Z401: [ 41  16 -42  27 -35]
Z968: [ 51  11  23  22 -38]
Z129: [-29 -29  40   1   6]
Z20: [  7  20 -19  13 -38]
Z653: [ 28   6 -10  10 -25]
Z99: [ 53   4 -29   7 -58]
Z15: [ 51   3 -18  10 -22]
has: [ 7 20] | yes
loc: [4] | Z99, 1
loc: [28] | Z653, 0
miss Z968: [ 51 -38  11  23] | [22]
loc: [-58] | Z99, 4
has: [52 11] | no
loc: [20] | Z20, 1

Z67: [ -4   5  -7  -1  -1  -9   4   2   9   1   8 -11   1   0  -2  -2   1   5
  -5   4   5  -2  -3  -3  -4  -7  -1   6   6   2   1  12]
Z696: [ -3  -9  14 -16  23 -14 -47  -7   3  -3  22  44 -17  -5  18   2   7  -3
   9  20 -34  -1 -24   5 -11   2 -22  21 -10 -20   3  -3]
Z129: [-10 -18  11  15  26 -50 -39  -4   8   3  50   3 -37 -21  39 -11  39  -6
  -9   7   8  -5  -5  -6  -8 -13  -1  11  10   4   0  23]
Z473: [-10 -18  11  15  26 -50 -39  49   8   3  50   7 -37 -21  39 -11  39  -6
 -26   1  -2   0  -1   0   1   0  -1   1   0  -3  -2  -1]
Z99: [-22 -22  -8  -6  33 -16 -34 -14  -2   1  22  20 -20  -6  32 -12   4 -12
  -3  11 -16  -1  -9   2   4  -7 -14  15  -8 -24 -17  -7]
Z27: [-22 -22  -8  -6  33 -16 -34 -14   8   1  22  20 -20  -6  32 -12   4 -12
  -3  11 -16  35  -9   2   4  -7 -14  15  -8 -24 -17  -7]
Z15: [ -6 -20  11  18  28 -48 -52  -1  18   3  40   9 -47 -11  49 -14  39  -8
 -26 -20  -8  35 -25 -11  34 -13 -37  27 -17 -26 -38 -26]
has: [  2 -22  21] | yes
miss Z67: [ -1   1  -4   6   0   1   4  -1   5   2  -2  12   6   8  -1   4  -4  -5
  -3  -2   1   5  -7  -2 -11  -3   5   2  -9   1  -7] | [9]
asked: [ -4   5  -7  -1  -1  -9   4   2   9   1   8 -11   1   0  -2  -2   1   5
  -5   4   5  -2  -3  -3  -4  -7  -1   6   6   2   1  12] | Z67
asked: [ -6 -20  11  18  28 -48 -52  -1  18   3  40   9 -47 -11  49 -14  39  -8
 -26 -20  -8  35 -25 -11  34 -13 -37  27 -17 -26 -38 -26] | Z15

Z15: [ 10  -3  -9 -12  -7 -18 -17 -17  21  -6   8 -10   6   7   9]
Z20: [  6  -8  -3 -26 -16 -16  -9 -14  30 -32   8 -12  12  10  17]
Z653: [  7 -20  -5 -25 -16 -10  -8  -8  15 -55  10 -17  23  11  19]
Z968: [ 13  -6 -10 -10 -10 -17 -13 -15  17  -6   9 -10   7  11   9]
Z107: [ 10  -8 -11 -12 -12  -8 -11 -10  10 -17  12 -13  16  12  12]
Z473: [ 12 -14 -16  -9 -11 -10 -11 -10   8 -12  14 -11  13  12  11]
Z401: [ 10 -18  -8 -16 -17  -9 -10  -9  11 -27  13 -13  19  16  16]
has: [ 11  23 -17] | no
asked: [ 13  -6 -10 -10 -10 -17 -13 -15  17  -6   9 -10   7  11   9] | Z968
has: [-8 -8] | yes
has: [-11 -10  10 -17] | yes

Z20: [-2 -8 -4 19]
Z15: [ -1 -25  14  11]
Z401: [  3  48  -6 -18]
Z129: [ -5 -16   7  50]
Z696: [  0  45  -1 -18]
Z968: [  3  50  46 -15]
Z473: [-18  28  -1 -18]
Z67: [ -2 -48  15   8]
Z107: [  1  19 -19 -44]
Z27: [ -2  13 -17 -27]
has: [-17 -26] | no
has: [-18  -1] | no
loc: [45] | Z696, 1
loc: [-17] | Z27, 2
loc: [-44] | Z107, 3

Z968: [  5   4 -19   5  -1  -3  -3  -1 -10   8]
Z107: [  5   4 -52   1   3  -6  -7   7  -6   2]
Z129: [10 -4  4  4 -2 -3  1 -2 19  6]
Z696: [  5   9 -52   1   3  -6   3   3  -3  -4]
loc: [8] | Z968, 9
loc: [19] | Z129, 8
miss Z107: [ -6   5   1 -52  -7   7  -6   3   2] | [4]
has: [-7  7 -6  2] | yes
loc: [-10] | Z968, 8
has: [-2  4  4] | no

Z99: [-2 14  9 -3]
Z968: [ 44 -19   0 -18]
Z67: [ -7  -9   0 -21]
miss Z99: [-3 14  9] | [-2]
miss Z968: [-19  44   0] | [-18]
loc: [-19] | Z968, 1
has: [  0 -18] | yes

